Below is a small trained network, with its code and all its weights. Each question gives an input and a class and asks what happens when units are switched off, that is, made to give their printed mean instead of their output.

import numpy as np


def w(rows, s, z=0):
    codes = np.array(rows[::2]) - 128.0
    scale = np.full(codes.shape[1], s)
    scale[-1] = z or s
    return codes * scale


def norm(h):
    return h / np.sqrt((h * h).mean(-1, keepdims=True) + 1e-5)


def f(y):
    return np.maximum(y, 0)


def log_softmax(a):
    a = a - a.max(-1, keepdims=True)
    return a - np.log(np.exp(a).sum(-1, keepdims=True))


def net(x, mask):
    res = np.array(x, float).reshape(1, 3) / 4 @ E
    u = 0
    for l in range(4):
        y = f(norm(res) @ A[l][:, :-1].T + A[l][:, -1])
        res = res + np.where(mask[u : u + 6], y, B[l][:, -1]) @ B[l][:, :-1]
        u += 6
    return log_softmax(norm(res)[-1] @ U[:, :-1].T + U[:, -1])


A, B = {}, {}
E = w([
[240,141,58,114,50,213,159,176,230],'x0',
[80,173,182,125,49,62,130,229,46],'x1',
[155,254,42,94,92,94,90,110,86],'x2',
],0.0064)
A[0] = w([
[208,207,6,82,118,138,103,97,183,3],'L0N1',
[154,116,89,2,55,108,93,91,167,83],'L0N2',
[199,126,105,113,155,168,173,43,182,122],'L0N3',
[181,133,64,93,60,151,140,191,149,73],'L0N4',
[102,167,170,161,68,133,115,104,111,198],'L0N5',
[185,98,80,150,114,229,215,129,237,43],'L0N6',
],0.008,0.0046)
B[0] = w([
[198,216,193,251,115,196,85,155,75,229],'L0N1',
[143,181,93,84,171,141,169,80,154,178],'L0N2',
[155,52,49,56,115,66,86,227,193,220],'L0N3',
[102,119,2,107,112,52,153,181,227,213],'L0N4',
[130,59,142,74,130,59,177,158,94,187],'L0N5',
[182,49,197,166,20,208,184,126,92,254],'L0N6',
],0.0082,0.0088)
A[1] = w([
[210,144,137,142,120,197,140,132,166,3],'L1N1',
[244,186,116,145,134,129,129,183,80,143],'L1N2',
[146,231,138,146,157,142,98,128,128,32],'L1N3',
[43,156,192,105,154,113,151,123,92,21],'L1N4',
[209,165,125,191,84,184,146,151,120,39],'L1N5',
[138,254,121,149,134,128,85,115,105,92],'L1N6',
],0.011,0.0053)
B[1] = w([
[73,184,116,194,91,150,133,51,78,205],'L1N1',
[88,163,80,143,192,152,104,164,189,255],'L1N2',
[3,19,132,145,179,72,150,183,183,160],'L1N3',
[91,87,176,205,104,134,107,180,67,187],'L1N4',
[158,160,121,132,140,143,88,72,88,238],'L1N5',
[52,54,110,136,225,122,154,201,141,189],'L1N6',
],0.012,0.0096)
A[2] = w([
[137,88,232,54,97,218,159,25,102,2],'L2N1',
[82,61,167,175,71,115,130,86,6,104],'L2N2',
[167,118,37,40,207,97,82,74,221,119],'L2N3',
[87,91,232,173,174,25,106,107,30,54],'L2N4',
[116,160,113,49,59,2,192,171,76,140],'L2N5',
[160,126,103,147,245,140,84,15,171,112],'L2N6',
],0.008,0.0067)
B[2] = w([
[165,62,142,229,187,86,172,111,176,147],'L2N1',
[137,107,173,147,180,195,163,147,100,252],'L2N2',
[175,73,111,75,131,76,39,79,30,181],'L2N3',
[105,183,149,89,81,200,2,169,39,255],'L2N4',
[180,157,185,61,131,131,183,117,231,204],'L2N5',
[183,122,83,59,72,82,142,116,153,173],'L2N6',
],0.012,0.0075)
A[3] = w([
[175,244,99,142,88,160,130,53,118,81],'L3N1',
[118,174,143,10,121,66,187,101,182,114],'L3N2',
[175,116,107,156,71,168,195,50,132,128],'L3N3',
[117,119,148,98,67,85,179,153,221,124],'L3N4',
[82,139,138,193,144,31,112,15,164,6],'L3N5',
[89,151,115,77,205,65,161,161,170,106],'L3N6',
],0.011,0.012)
B[3] = w([
[169,192,66,159,64,247,4,50,77,197],'L3N1',
[169,129,190,91,14,158,194,190,101,175],'L3N2',
[78,123,161,158,198,75,134,111,82,254],'L3N3',
[144,192,149,103,122,79,182,92,133,182],'L3N4',
[230,65,76,173,43,189,185,123,114,128],'L3N5',
[79,126,132,136,138,84,190,114,234,208],'L3N6',
],0.014,0.007)
U = w([
[150,222,209,35,35,83,194,226,231,145],'0',
[198,37,113,22,145,41,23,67,75,123],'1',
[204,210,39,209,63,232,28,52,129,195],'2',
[118,225,128,136,94,61,185,54,48,2],'3',
[44,147,251,55,135,214,40,248,30,47],'4',
[188,46,241,244,134,141,220,69,138,161],'5',
[48,171,27,102,228,59,103,211,236,198],'6',
],0.015,0.0063)

Each question gives the input, the list of numbers given to net, and the class t.
The units are the neurons (one row each of A and B). Each row of codes is followed by its name. A weight is (code - 128) times the scale printed after its matrix; where a second scale follows, it is the last column's (A, B and U).
mask holds one flag per neuron, layer by layer. A switched-off neuron (its flag False) gives its mean, the last column of its row in B, instead of its output. The means were averaged over made-up inputs and are rounded, as every weight is.
A unit's drop is (log p(t) with every unit on - log p(t) with that unit switched off) / (log p(t) with every unit on - log p(t) with every unit switched off).
The circuit of an input: a set's keep is (log p(t) with only the set's units on - log p(t) with every unit switched off) / (log p(t) with every unit on - log p(t) with every unit switched off). Starting from the 12 units with the biggest drops (on a tie, the unit counted first), units are removed one at a time, each time the one whose removal leaves the highest keep (on an exact tie, the one counted first), for as long as the keep stays at least 0.8.
circuit, biggest first: the units of the circuit, biggest drop first
unit that matters most: the unit with the biggest drop
top k neurons: the k neurons with the biggest drops, biggest first
k most important neurons of layer l: the k neurons of layer l with the biggest drops, biggest first
drop when u is switched off: that unit's drop, to one decimal
input [7,6,0], class 0: circuit, biggest first -> [L0N4]
input [-1,-1,-7], class 5: top 3 neurons -> [L1N2 L1N4 L1N6]
input [8,5,6], class 6: circuit, biggest first -> [L1N2 L2N4]
input [8,-2,-5], class 5: top 4 neurons -> [L0N6 L2N4 L3N3 L0N1]
input [3,7,5], class 0: top 3 neurons -> [L0N4 L0N5 L3N2]
input [-3,-8,-8], class 1: top 4 neurons -> [L0N1 L0N3 L1N4 L1N1]
input [-4,-4,-6], class 1: top 2 neurons -> [L0N6 L1N4]
input [8,7,-8], class 5: top 2 neurons -> [L0N3 L0N6]
input [0,-8,-2], class 5: 2 most important neurons of layer 1 -> [L1N2 L1N1]
input [4,7,-8], class 0: 2 most important neurons of layer 0 -> [L0N1 L0N6]
input [0,-5,-2], class 5: top 2 neurons -> [L0N6 L1N2]
input [8,8,-5], class 0: top 2 neurons -> [L0N1 L0N4]
input [5,7,5], class 6: top 4 neurons -> [L0N6 L1N2 L0N3 L0N1]
input [-4,-6,-4], class 1: unit that matters most -> L2N3
input [0,3,1], class 0: top 2 neurons -> [L0N1 L2N5]
input [2,2,2], class 6: top 2 neurons -> [L0N6 L0N1]
input [1,-3,6], class 6: drop when L1N3 is switched off -> 0.2
input [3,4,1], class 0: drop when L0N4 is switched off -> 1.0
input [1,3,-1], class 0: drop when L0N1 is switched off -> 0.8
input [-6,-7,-6], class 1: unit that matters most -> L0N6
